Below is a small trained network, with its code and all its weights. Each question gives an input and a class and asks what happens when units are switched off, that is, made to give their printed mean instead of their output.

import numpy as np


def w(rows, s, z=0):
    codes = np.array(rows[::2]) - 128.0
    scale = np.full(codes.shape[1], s)
    scale[-1] = z or s
    return codes * scale


def norm(h):
    return h / np.sqrt((h * h).mean(-1, keepdims=True) + 1e-5)


def f(y):
    return np.maximum(y, 0)


def log_softmax(a):
    a = a - a.max(-1, keepdims=True)
    return a - np.log(np.exp(a).sum(-1, keepdims=True))


def net(x, mask):
    res = np.array(x, float).reshape(1, 7) / 4 @ E
    u = 0
    for l in range(3):
        y = f(norm(res) @ A[l][:, :-1].T + A[l][:, -1])
        res = res + np.where(mask[u : u + 9], y, B[l][:, -1]) @ B[l][:, :-1]
        u += 9
    return log_softmax(norm(res)[-1] @ U[:, :-1].T + U[:, -1])


A, B = {}, {}
E = w([
[103,135,78,160,205,45],'x0',
[128,128,127,124,128,130],'x1',
[128,129,129,129,130,128],'x2',
[150,107,96,218,76,131],'x3',
[253,107,97,115,193,137],'x4',
[129,129,129,128,126,127],'x5',
[135,225,118,127,137,153],'x6',
],0.0082)
A[0] = w([
[174,113,141,146,186,123,80],'L0N1',
[161,139,144,156,84,122,141],'L0N2',
[197,174,136,134,147,124,38],'L0N3',
[146,209,73,131,130,134,17],'L0N4',
[137,158,133,75,157,145,61],'L0N5',
[128,254,153,148,151,174,4],'L0N6',
[127,104,65,179,94,155,90],'L0N7',
[125,75,202,95,163,75,153],'L0N8',
[89,159,120,140,139,49,36],'L0N9',
],0.013,0.0037)
B[0] = w([
[15,59,67,69,43,148,215],'L0N1',
[98,180,153,135,142,161,204],'L0N2',
[90,72,72,126,189,192,193],'L0N3',
[216,36,204,185,146,66,194],'L0N4',
[108,187,155,112,157,165,192],'L0N5',
[161,44,244,121,124,83,237],'L0N6',
[147,196,123,232,215,184,240],'L0N7',
[118,109,222,118,166,185,253],'L0N8',
[148,90,2,56,99,68,214],'L0N9',
],0.0068,0.0049)
A[1] = w([
[108,68,115,12,167,174,194],'L1N1',
[44,227,138,142,78,42,20],'L1N2',
[115,77,227,180,151,118,126],'L1N3',
[101,138,133,171,109,131,86],'L1N4',
[74,87,152,102,204,98,143],'L1N5',
[22,223,116,107,69,115,8],'L1N6',
[255,165,76,57,164,143,51],'L1N7',
[81,73,191,196,130,112,97],'L1N8',
[170,139,219,143,54,135,44],'L1N9',
],0.0087,0.0017)
B[1] = w([
[113,193,94,247,149,91,253],'L1N1',
[27,40,218,146,113,126,170],'L1N2',
[191,170,165,85,159,141,231],'L1N3',
[168,120,211,144,138,179,159],'L1N4',
[218,113,115,168,73,164,221],'L1N5',
[54,74,142,119,168,168,169],'L1N6',
[24,2,155,94,57,157,157],'L1N7',
[223,84,228,144,175,116,212],'L1N8',
[98,108,109,77,81,87,191],'L1N9',
],0.0065,0.0068)
A[2] = w([
[64,155,180,128,175,141,161],'L2N1',
[124,136,149,120,51,202,232],'L2N2',
[136,78,169,218,110,115,23],'L2N3',
[109,151,146,87,87,171,75],'L2N4',
[148,86,41,159,170,225,76],'L2N5',
[139,143,72,248,109,150,103],'L2N6',
[129,87,157,151,122,172,99],'L2N7',
[179,171,160,146,149,146,6],'L2N8',
[90,148,129,77,223,93,219],'L2N9',
],0.013,0.0023)
B[2] = w([
[101,178,117,181,163,176,205],'L2N1',
[108,108,27,156,132,54,211],'L2N2',
[165,119,135,39,165,151,254],'L2N3',
[254,76,39,144,106,96,159],'L2N4',
[56,112,194,135,124,112,233],'L2N5',
[144,228,107,105,72,140,227],'L2N6',
[118,176,154,102,138,90,225],'L2N7',
[113,156,74,122,181,68,183],'L2N8',
[194,172,99,109,40,148,170],'L2N9',
],0.0093,0.0089)
U = w([
[218,105,223,72,147,104,135],'0',
[1,72,174,135,126,164,113],'1',
[163,129,1,124,93,27,28],'2',
[130,192,141,104,166,69,205],'3',
[134,176,142,107,149,98,254],'4',
[197,233,121,161,135,235,22],'5',
],0.01,0.0036)

Each question gives the input, the list of numbers given to net, and the class t.
The units are the neurons (one row each of A and B). Each row of codes is followed by its name. A weight is (code - 128) times the scale printed after its matrix; where a second scale follows, it is the last column's (A, B and U).
mask holds one flag per neuron, layer by layer. A switched-off neuron (its flag False) gives its mean, the last column of its row in B, instead of its output. The means were averaged over made-up inputs and are rounded, as every weight is.
A unit's drop is (log p(t) with every unit on - log p(t) with that unit switched off) / (log p(t) with every unit on - log p(t) with every unit switched off).
The circuit of an input: a set's keep is (log p(t) with only the set's units on - log p(t) with every unit switched off) / (log p(t) with every unit on - log p(t) with every unit switched off). Starting from the 12 units with the biggest drops (on a tie, the unit counted first), units are removed one at a time, each time the one whose removal leaves the highest keep (on an exact tie, the one counted first), for as long as the keep stays at least 0.8.
circuit, biggest first: the units of the circuit, biggest drop first
k most important neurons: the k neurons with the biggest drops, biggest first
k most important neurons of layer l: the k neurons of layer l with the biggest drops, biggest first
input [7,4,-2,-8,2,8,-6], class 5: 4 most important neurons of layer 0 => [L0N8, L0N4, L0N6, L0N5]
input [6,6,-5,0,-8,1,-8], class 0: circuit, biggest first => [L1N8, L2N3]
input [2,2,-2,-2,4,-7,-1], class 1: circuit, biggest first => [L2N5, L0N1]
input [-6,-4,3,3,6,7,3], class 1: 2 most important neurons => [L2N5, L0N3]
input [7,7,-6,0,-6,-6,-1], class 2: circuit, biggest first => [L0N9]
input [5,-1,2,1,8,-5,6], class 1: circuit, biggest first => [L1N7, L2N5, L0N1]
input [7,-2,5,-1,1,8,6], class 2: 2 most important neurons of layer 0 => [L0N9, L0N8]
input [-8,-3,6,-5,6,-4,-1], class 2: 3 most important neurons => [L2N2, L2N4, L0N7]
input [5,-2,-2,-6,-7,-8,1], class 1: circuit, biggest first => [L1N2, L1N6]
input [7,1,6,0,-8,8,1], class 1: 3 most important neurons => [L1N2, L1N6, L2N2]
input [-3,-7,2,-4,-7,0,-7], class 0: 2 most important neurons of layer 2 => [L2N5, L2N4]
input [7,3,1,0,3,3,-5], class 2: 3 most important neurons of layer 0 => [L0N9, L0N6, L0N1]
input [6,0,3,-6,-8,3,7], class 1: circuit, biggest first => [L1N2, L1N6]
input [-8,7,-1,4,6,-5,-6], class 2: circuit, biggest first => [L2N2, L0N6, L1N8]
input [7,-1,-3,3,-2,-4,4], class 2: circuit, biggest first => [L0N9]
input [4,1,-2,-8,-3,-2,3], class 5: circuit, biggest first => [L2N9, L2N1]
input [-6,-2,-1,-2,-3,6,6], class 0: 2 most important neurons of layer 0 => [L0N6, L0N9]
input [4,6,5,1,-6,2,0], class 1: 3 most important neurons of layer 1 => [L1N2, L1N6, L1N1]
input [4,-1,0,5,5,3,-4], class 1: 3 most important neurons of layer 0 => [L0N1, L0N6, L0N4]
input [-6,-4,0,-8,1,3,-2], class 5: circuit, biggest first => [L2N1, L1N1]
input [-6,1,-3,3,1,-1,6], class 0: circuit, biggest first => [L0N6]
input [7,6,4,2,2,-6,8], class 0: 3 most important neurons => [L0N4, L0N6, L2N2]
input [7,6,0,4,3,-5,8], class 0: 2 most important neurons => [L0N4, L0N6]
input [-6,6,-3,1,-8,1,-8], class 0: 2 most important neurons => [L1N8, L0N1]
input [7,0,0,2,-4,2,-4], class 2: 2 most important neurons => [L0N9, L0N6]
input [-4,6,4,5,3,-7,6], class 0: 2 most important neurons of layer 0 => [L0N6, L0N4]
input [5,3,7,-4,7,-3,3], class 1: 2 most important neurons => [L2N5, L1N7]
input [-7,3,-6,4,8,-4,0], class 1: 3 most important neurons => [L2N5, L0N3, L1N7]
input [-5,5,-1,3,8,0,-6], class 1: 2 most important neurons => [L2N5, L0N6]
input [-8,-1,-2,0,6,-5,1], class 2: 2 most important neurons => [L2N2, L2N4]
